B:
0: [-3,175,-230,30,213,-185,206,20,-66,-52,-132,95,-23,-128,62,128,214,76,91,249,-46]
1: [293,45,102,-55,98,70,4,-170,143,154,-276,-69,-59,-116,30,-40,329,66,26,-34,-84]
2: [472,130,-353,-109,-163,99,-3,-36,100,-22,-49,31,39,-165,292,-7,409,65,319,321,-243]
3: [-165,-174,-49,113,121,-280,110,279,78,78,61,35,67,-55,-54,107,77,-125,-84,16,2]
4: [76,-202,-166,47,-167,-192,119,253,83,-16,309,-73,156,-82,231,0,43,-191,16,346,-135]
5: [251,-140,368,-116,-98,4,-35,-14,103,-26,-124,-108,-1,-145,25,128,399,160,75,-74,49]
6: [76,453,-304,87,61,173,-39,-309,-183,80,-138,434,42,249,94,-167,-259,17,-16,176,-67]
7: [261,-357,48,29,-110,-152,146,299,220,117,171,-285,193,-105,288,48,205,-171,53,361,-215]
8: [460,-19,213,-1,-408,74,2,261,355,-87,137,-289,130,-62,487,158,243,24,233,219,-161]
9: [-50,25,-175,63,-108,-163,158,81,-50,-79,237,122,108,15,186,-16,-92,-108,-21,305,-36]
10: [-73,166,261,8,-438,48,26,-92,-143,-276,239,341,155,270,240,68,-230,98,6,97,195]
11: [68,143,58,-34,168,-60,112,-140,-225,-93,-162,97,-7,-49,13,100,107,192,29,245,35]
12: [-116,35,-365,-30,201,-250,191,-23,-86,-5,-92,247,-53,-188,-99,32,313,3,43,107,-6]
13: [118,74,-407,25,225,-125,230,-38,-79,114,-105,107,67,-71,142,-29,164,-51,87,459,-200]
14: [178,11,-6,92,106,-20,-134,234,23,65,-70,-51,75,-1,20,125,1,32,53,115,-99]
15: [-71,-185,-221,8,87,-277,260,31,-36,49,157,19,53,-151,53,-79,114,-175,-95,306,-81]
16: [-129,411,291,-7,-70,8,-10,-398,-265,-290,71,177,-160,40,-52,-92,-303,171,-242,-79,270]
17: [-141,-276,-319,69,-93,-260,380,-41,-5,158,358,134,194,40,222,-262,-118,-398,-188,463,-139]
18: [137,366,-32,27,-153,146,-93,-79,-166,-162,-25,315,89,194,182,88,-142,181,137,183,32]
19: [-345,-98,-86,-88,-209,-196,104,-426,-71,-13,329,357,-137,-102,-225,-436,-63,-260,-414,-286,221]
20: [-52,-161,197,5,-226,-99,4,144,81,-35,112,166,126,52,42,107,119,-20,4,-99,106]
21: [46,259,727,100,137,107,59,-468,-235,-56,-33,-230,-74,185,57,-176,-592,93,-458,162,161]
22: [116,-120,127,-105,-106,27,32,-288,-1,103,-24,136,18,-26,-6,-170,194,-30,-94,-34,24]
23: [55,-181,255,47,-263,-76,-29,241,127,-45,205,-39,142,37,136,100,4,-50,-17,7,41]
24: [-19,28,4,8,19,-96,106,-112,-75,-11,32,104,13,-15,25,-53,6,-20,-91,127,29]
25: [-49,207,-152,84,26,48,1,-263,-100,117,22,292,16,170,3,-251,-275,-121,-200,53,-7]
26: [50,191,-480,69,249,32,-34,-112,-209,180,-171,403,86,123,-48,-98,-74,-23,36,246,-133]
27: [-156,-32,-267,72,155,-310,246,174,-17,-16,28,125,36,-118,21,111,176,-65,22,208,-31]
28: [-298,214,-72,-57,-73,-74,102,-684,-240,-55,238,347,-216,-25,-194,-524,-317,-173,-486,-149,216]
29: [-112,-99,281,-36,-114,-111,86,-186,-51,-48,119,93,-8,-18,-60,-95,-18,-37,-221,-93,169]
30: [-125,-124,133,-9,-59,-155,116,-105,-11,18,106,105,1,-36,-49,-98,28,-98,-202,-49,105]
31: [-73,17,-222,-8,105,-209,225,-1,-85,-32,-27,186,23,-102,33,52,202,-2,39,229,-13]
32: [312,314,147,-5,455,92,-60,-180,-265,2,-465,-91,-72,-60,-51,151,74,344,70,275,-57]
33: [133,-131,-190,22,77,-151,76,139,137,117,18,-82,19,-181,57,-21,240,-116,13,143,-154]
34: [15,171,-365,72,327,-16,-56,-166,-185,195,-165,253,-19,32,-158,-174,-115,-57,-114,136,-102]
35: [179,265,291,104,-112,96,-84,70,103,-91,-42,-69,26,108,198,131,-125,114,22,12,25]
36: [-241,-286,-409,82,213,-527,243,475,204,53,124,-43,-29,-369,-114,134,415,-224,-6,21,-68]
37: [-67,-102,10,104,189,-285,153,221,131,48,25,-172,-26,-182,-22,78,120,-97,-112,59,-29]
38: [-21,177,-321,-59,107,-81,71,-238,-168,-21,-72,310,-81,-105,-86,-105,151,34,-9,86,12]
39: [270,414,-280,84,176,131,-155,-22,-68,27,-195,97,-17,23,83,15,-68,110,118,200,-153]
40: [108,109,140,91,23,-5,-76,161,-32,-49,-44,4,78,68,81,161,-77,101,32,106,3]
41: [89,60,303,-14,-213,-6,-39,47,66,-159,34,29,19,-10,101,149,110,125,44,-79,117]
42: [421,69,-288,-11,-268,56,109,99,155,-14,134,-42,174,-27,488,0,184,-68,266,515,-282]
43: [120,298,-417,-12,180,-37,67,-56,-166,-43,-206,282,8,-50,64,90,218,150,216,300,-99]
44: [-57,-42,-137,56,147,-276,263,134,70,11,3,-37,4,-170,74,85,217,-71,-3,197,-52]
45: [64,101,75,-46,125,-93,114,-128,-73,-69,-147,35,-59,-127,7,70,213,136,10,102,39]
46: [139,240,-156,60,-119,122,-172,56,-153,-77,17,314,147,199,133,70,-162,100,143,198,-41]
47: [-81,-99,114,41,48,-195,232,-98,-30,25,128,-63,8,-58,56,-107,-64,-125,-225,186,24]
48: [389,178,157,-23,-152,136,-62,0,37,-108,-68,-76,64,9,278,123,115,175,189,233,-84]
49: [255,-182,568,-48,-304,83,-35,61,94,-53,11,-75,172,93,210,167,154,133,74,39,65]
50: [471,-144,525,-61,-426,131,41,29,280,-39,111,-334,149,1,450,61,195,37,97,196,-86]
51: [208,-94,343,-135,-289,37,15,-196,82,-76,81,-44,-6,-94,113,-63,222,55,-33,-46,73]
52: [5,-193,366,-3,-298,-118,59,135,186,-77,185,-53,82,-30,123,84,125,-41,-61,-105,109]
53: [77,240,-368,151,90,16,-8,32,6,132,-12,191,82,118,133,-91,-174,-124,1,226,-162]
54: [-370,189,285,58,-234,-144,-64,-31,-111,-305,242,300,-75,72,-139,41,-270,56,-227,-335,363]
55: [42,-82,312,47,-115,-90,139,97,27,-57,65,-37,134,70,193,144,14,31,-11,174,49]
56: [387,188,-155,14,-43,266,-69,-259,-80,185,-102,164,160,216,257,-193,-140,-23,58,375,-219]
57: [408,150,-282,84,-71,210,-105,1,-15,160,15,78,209,193,316,-116,-186,-77,116,467,-297]
58: [165,269,-345,44,244,107,-69,-216,-284,125,-185,291,60,130,-6,-111,-152,51,23,336,-140]
59: [160,72,-34,-9,75,-113,137,42,-8,-66,-58,-80,8,-141,152,108,207,82,95,283,-79]
60: [137,115,-494,69,234,-63,102,34,-88,142,-98,155,93,-7,111,-38,52,-61,95,434,-235]
61: [241,-130,212,-83,-39,-48,28,13,173,29,-108,-156,-25,-201,48,72,418,66,57,-46,-21]
62: [-35,53,-116,22,40,-190,214,80,-107,-118,48,114,67,-53,131,126,100,41,66,320,-9]
63: [-122,222,53,116,176,-43,-169,10,-183,-43,-56,178,-52,71,-200,31,-271,76,-157,-111,116]
64: [239,57,364,-91,-82,109,-16,-232,-130,-82,-103,11,33,28,86,42,90,207,9,138,58]
65: [72,12,-141,-26,205,-185,170,17,7,18,-151,-14,-47,-225,2,91,357,52,67,158,-60]
66: [-251,272,65,47,-127,-5,-51,-501,-281,-127,328,266,-128,119,-122,-429,-603,-137,-482,-70,212]
67: [394,-157,445,-26,-415,102,61,86,220,-30,141,-233,210,76,445,81,114,5,105,258,-86]
68: [417,25,339,-99,-110,124,-23,-174,-2,-67,-72,-217,4,-87,191,9,161,162,47,209,-52]
69: [32,-268,416,-84,-299,-76,25,-13,148,-31,110,15,49,-58,23,30,252,-5,-74,-201,146]
70: [-246,47,511,-133,-134,-127,-69,-414,-147,-258,126,100,-280,-194,-344,-150,0,116,-382,-505,421]
71: [-297,-194,208,-118,-238,-247,60,-203,8,-135,254,198,-141,-189,-235,-154,172,-83,-289,-411,303]

[232,179,-156,-100,-112,190,67,-86,400,352,-220,-74,152,-227,109,-100,257,-140,-25,171,-30,-176,-191,-315,69,-100,-18] : 35
[-21,163,-418,-169,-106,358,40,108,-49,193,-167,-238,127,-46,237,14,262,79,-16,-105,-254,-6,47,70,-40,125,-149] : 70
[43,-113,-8,-141,-48,215,153,166,103,225,474,130,322,-485,378,236,166,-72,51,-54,-15,275,-125,-63,234,286,-14] : 32
[65,73,-366,-10,86,258,-56,-85,93,289,-120,-119,-199,-116,-131,20,21,-30,-119,140,-151,-44,193,333,-119,-130,57] : 49
[73,-65,-95,86,178,95,67,-199,180,290,145,29,-270,-287,-248,72,-36,-27,-111,198,-178,-46,133,225,-57,8,78] : 55
[93,-45,259,-94,-65,87,73,-97,63,-51,118,-25,-20,23,135,80,51,-121,118,9,124,97,-149,-401,131,112,-20] : 26
[-80,-142,231,82,251,-100,0,-33,-123,-69,278,149,-172,-41,-177,13,-169,99,-19,-74,-107,211,21,-94,34,155,43] : 15
[16,180,-125,-33,142,64,-209,96,-87,131,-296,-31,8,55,-92,-194,16,-21,-130,-66,85,65,54,-95,-45,-244,74] : 8
[28,-61,160,17,9,258,211,-210,27,-43,99,-106,-114,-89,34,131,143,53,106,41,-295,-114,-66,-295,-40,335,-228] : 12
[-9,9,-163,-68,-94,62,180,-178,97,160,24,-167,-260,16,-5,45,101,115,-13,8,-386,-97,24,57,21,223,-58] : 30
[-1,126,40,-138,-154,-41,117,-4,19,85,-128,-104,44,79,195,-96,207,105,10,-142,-211,-37,-194,-412,157,187,-91] : 33
[26,16,278,103,333,-107,-229,34,-118,4,-47,200,-62,-36,-257,-156,-161,-73,-119,-21,243,180,16,-248,-2,-236,151] : 4
[74,81,-193,-99,-33,154,157,-101,182,278,-40,-157,-35,-180,23,-1,216,-14,-36,57,-181,-118,-8,-56,-3,114,-70] : 48
[-70,105,-285,-38,106,220,-230,104,-275,69,-201,-121,-172,150,-47,-18,-51,35,-122,-102,-28,145,245,310,-104,-161,65] : 69
[35,45,-347,-12,-29,238,-131,-24,57,90,-133,-55,-156,123,21,-7,-79,87,-17,54,-277,74,50,223,-27,-75,50] : 50
[19,-365,475,288,320,40,-366,-123,-203,-488,359,419,-436,311,-245,159,-697,9,120,94,93,495,18,19,48,-138,252] : 17
[-46,125,-297,-94,55,289,-100,165,-149,100,-149,-124,100,-14,111,-27,103,51,-49,-128,-105,114,88,75,-63,-5,-61] : 5
[100,-138,-69,26,4,303,362,-298,347,220,320,-69,-135,-404,-20,215,163,39,88,224,-449,-165,-42,-17,-45,402,-185] : 11
[3,-13,-262,-100,-98,260,30,59,21,97,97,-54,29,-40,231,113,48,82,38,-48,-260,139,-16,113,78,163,-35] : 68
[30,14,209,-182,-114,-55,51,104,20,-27,120,27,198,40,278,-19,101,-60,96,-151,129,219,-247,-502,247,144,4] : 34
[159,-13,6,-126,-355,169,163,-231,290,2,-14,-132,-139,189,276,107,96,-19,179,114,-231,-66,-252,-313,193,181,-51] : 25
[-52,-63,87,-53,-1,164,105,6,-151,20,192,-17,-38,-111,160,154,90,77,20,-115,-196,108,-2,-79,85,279,-93] : 65
[-68,-11,-3,-25,-11,248,-255,65,-328,-383,-141,-71,-160,531,116,19,-217,93,133,-158,-46,287,24,-79,-18,-26,-14] : 19
[-26,58,-183,-190,-233,289,-82,202,-124,-152,-73,-90,197,277,457,33,60,105,160,-219,-178,257,-171,-194,151,154,-93] : 1
[-4,-17,-196,-43,-47,353,-119,14,-65,-243,-69,-89,-67,332,139,39,-128,98,173,-47,-233,189,-43,-39,-46,84,-87] : 22
[29,-33,-128,11,67,239,-93,-25,-13,20,27,-4,-118,24,-7,59,-90,19,9,36,-120,130,54,106,-28,-16,27] : 29
[-22,215,50,-214,77,-276,-2,224,-79,417,-87,-8,227,-253,48,-205,268,-125,-238,-214,328,97,-12,-267,184,-117,140] : 14
[102,105,124,-56,247,4,-60,-33,18,247,-78,-41,-24,-226,-228,-92,100,-270,-143,66,432,10,118,-169,-58,-249,107] : 46
[-75,130,124,-293,-17,-234,55,250,-185,249,86,-61,235,-133,197,-77,252,-121,-124,-302,359,231,-25,-287,246,43,95] : 39
[7,-102,220,-10,167,188,118,-101,-82,-14,239,-38,-72,-192,-46,148,66,-77,48,2,35,67,48,-173,-47,202,-102] : 43
[-17,141,-266,-84,-35,50,25,-92,-61,345,-186,-208,-298,-33,-72,-8,148,32,-204,-5,-186,-127,207,270,-18,-43,53] : 52
[-67,162,357,-30,189,-217,8,99,-250,120,-153,45,107,-116,-67,-214,192,35,-177,-232,88,-9,-69,-546,78,28,-35] : 36
[-24,-94,173,-144,15,-90,111,27,-37,58,333,10,-9,-92,90,91,30,-82,27,-109,151,240,-33,-153,178,177,60] : 58
